Below are the code and all the weights of a small trained network. Each question names an input and a target symbol and asks about switching units off, where a switched-off unit gives its printed mean instead of its output.

import numpy as np


def w(rows, s, z=0):
    codes = np.array(rows[::2]) - 128.0
    scale = np.full(codes.shape[1], s)
    scale[-1] = z or s
    return codes * scale


def norm(h):
    return h / np.sqrt((h * h).mean(-1, keepdims=True) + 1e-5)


def f(y):
    return np.maximum(y, 0)


def softmax(a):
    e = np.exp(a - a.max(-1, keepdims=True))
    return e / e.sum(-1, keepdims=True)


def log_softmax(a):
    a = a - a.max(-1, keepdims=True)
    return a - np.log(np.exp(a).sum(-1, keepdims=True))


def net(x, mask):
    ids = ['ΠΣΦεζθλμψ'.index(c) for c in x.split()]
    T = len(ids)
    res = E[ids] + P[:T]
    r = norm(res)
    for j in range(3):
        rows = slice(2 * j, 2 * j + 2)
        q, k, v = (r @ M[0][rows].T for M in (Q, K, V))
        z = softmax(np.where(np.tri(T) > 0, q @ k.T / 2**0.5, -1e9)) @ v
        o = O[0][rows]
        res = res + np.where(mask[j], z, o[:, -1]) @ o[:, :-1]
    y = f(norm(res) @ A[0][:, :-1].T + A[0][:, -1])
    res = res + np.where(mask[3:7], y, B[0][:, -1]) @ B[0][:, :-1]
    return log_softmax(norm(res)[-1] @ U[:, :-1].T + U[:, -1])


Q, K, V, O, A, B = {}, {}, {}, {}, {}, {}
E = w([
[127,109,55,205,119,120],'Π',
[139,62,129,168,204,136],'Σ',
[133,130,27,207,106,105],'Φ',
[134,94,96,102,229,115],'ε',
[178,108,220,152,51,159],'ζ',
[58,30,122,174,122,215],'θ',
[166,233,178,222,212,10],'λ',
[19,162,164,141,185,81],'μ',
[148,163,202,223,138,143],'ψ',
],0.014)
P = w([
[125,173,98,185,254,182],'0',
[122,75,137,189,193,122],'1',
[97,120,141,143,153,141],'2',
[131,124,152,125,108,150],'3',
[149,123,149,84,97,136],'4',
[155,80,170,79,55,99],'5',
[162,55,183,48,56,101],'6',
[155,21,153,110,125,218],'7',
],0.0077)
Q[0] = w([
[84,195,220,98,63,132],'head 1',
[90,2,21,164,188,93],'head 1',
[130,105,8,158,71,129],'head 2',
[144,26,125,127,156,79],'head 2',
[91,140,219,121,89,166],'head 3',
[80,144,123,54,106,107],'head 3',
],0.0084)
K[0] = w([
[85,163,125,195,207,139],'head 1',
[122,159,213,88,63,100],'head 1',
[63,61,68,116,182,118],'head 2',
[142,170,122,87,68,126],'head 2',
[132,136,2,210,179,84],'head 3',
[103,152,127,195,122,170],'head 3',
],0.0099)
V[0] = w([
[11,116,104,76,113,192],'head 1',
[93,199,204,130,156,36],'head 1',
[66,184,36,87,166,51],'head 2',
[97,104,187,142,108,90],'head 2',
[44,182,187,180,88,175],'head 3',
[94,103,99,192,54,123],'head 3',
],0.011)
O[0] = w([
[84,2,98,170,189,7,48],'head 1',
[93,222,185,166,121,75,136],'head 1',
[173,183,150,140,49,17,159],'head 2',
[132,94,203,152,186,114,104],'head 2',
[73,94,150,177,140,156,3],'head 3',
[153,134,107,252,143,111,34],'head 3',
],0.0088,0.0039)
A[0] = w([
[143,120,155,138,185,175,161],'neuron 1',
[82,252,152,102,74,185,252],'neuron 2',
[45,126,173,129,185,116,223],'neuron 3',
[54,140,121,147,106,56,150],'neuron 4',
],0.011,0.0022)
B[0] = w([
[49,148,107,118,41,166,210],'neuron 1',
[140,67,200,156,110,145,255],'neuron 2',
[65,209,114,147,157,127,220],'neuron 3',
[2,172,123,133,149,70,193],'neuron 4',
],0.01,0.0059)
U = w([
[24,118,183,127,106,8,205],'Π',
[132,154,93,2,61,91,157],'Σ',
[130,129,139,132,140,104,2],'Φ',
[104,149,114,109,107,154,38],'ε',
[90,174,171,151,103,175,130],'ζ',
[176,175,76,179,129,138,147],'θ',
[167,147,119,163,171,111,50],'λ',
[201,173,243,154,156,102,184],'μ',
[101,3,98,142,138,68,171],'ψ',
],0.0078,0.0023)

Each question gives the input, a string of symbols that net reads in full, and the target symbol t.
The units are the heads (2 rows each of Q, K, V and O) and the neurons (one row each of A and B). Each row of codes is followed by its name. A weight is (code - 128) times the scale printed after its matrix; where a second scale follows, it is the last column's (O, A, B and U).
mask holds one flag per unit, heads first, then neurons. A switched-off unit (its flag False) gives its mean, the last column of its rows in O or B, instead of its output. The means were averaged over made-up inputs and are rounded, as every weight is.
A unit's drop is (log p(t) with every unit on - log p(t) with that unit switched off) / (log p(t) with every unit on - log p(t) with every unit switched off).
The circuit of an input: a set's keep is (log p(t) with only the set's units on - log p(t) with every unit switched off) / (log p(t) with every unit on - log p(t) with every unit switched off). Starting from all 7 units, units are removed one at a time, each time the one whose removal leaves the highest keep (on an exact tie, the one counted first), for as long as the keep stays at least 0.8.
units of the circuit, in order: the units of the circuit, biggest drop first
k most important neurons: the k neurons with the biggest drops, biggest first
heads that matter: for each layer, one digit per head in row order, 1 if its drop is at least 0.15 and else 0, layers parted by /
drop of u: that unit's drop, to one decimal
input μ ε ε λ μ Φ, target Π: units of the circuit, in order => [neuron 4; head 1]
input θ ε Σ, target ψ: units of the circuit, in order => [head 1]
input λ Φ Π, target μ: units of the circuit, in order => [head 1; neuron 2]
input Φ Φ Σ, target θ: heads that matter => 011
input λ θ Φ Φ Φ Φ Φ, target θ: units of the circuit, in order => [head 3; head 1]
input Π ζ ε ψ λ, target ζ: 2 most important neurons => [neuron 1; neuron 4]
input ε ζ Φ Φ ε, target ζ: units of the circuit, in order => [head 3; head 1]
input ε Φ μ ψ ψ λ ε, target ζ: heads that matter => 110
input ε Π Φ Φ μ ε λ Φ, target μ: 2 most important neurons => [neuron 2; neuron 1]
input μ θ ε Φ, target ψ: 2 most important neurons => [neuron 3; neuron 1]
input ε ε ε ε Φ, target Σ: drop of head 1 => 0.1
input λ ε θ μ Σ, target Π: drop of head 1 => 1.2
input ε λ ε Σ, target μ: drop of neuron 4 => 0.0
input Φ ε ε ε Σ ε θ, target ψ: drop of head 1 => 0.8
input ε ε ε, target Σ: units of the circuit, in order => [head 3]
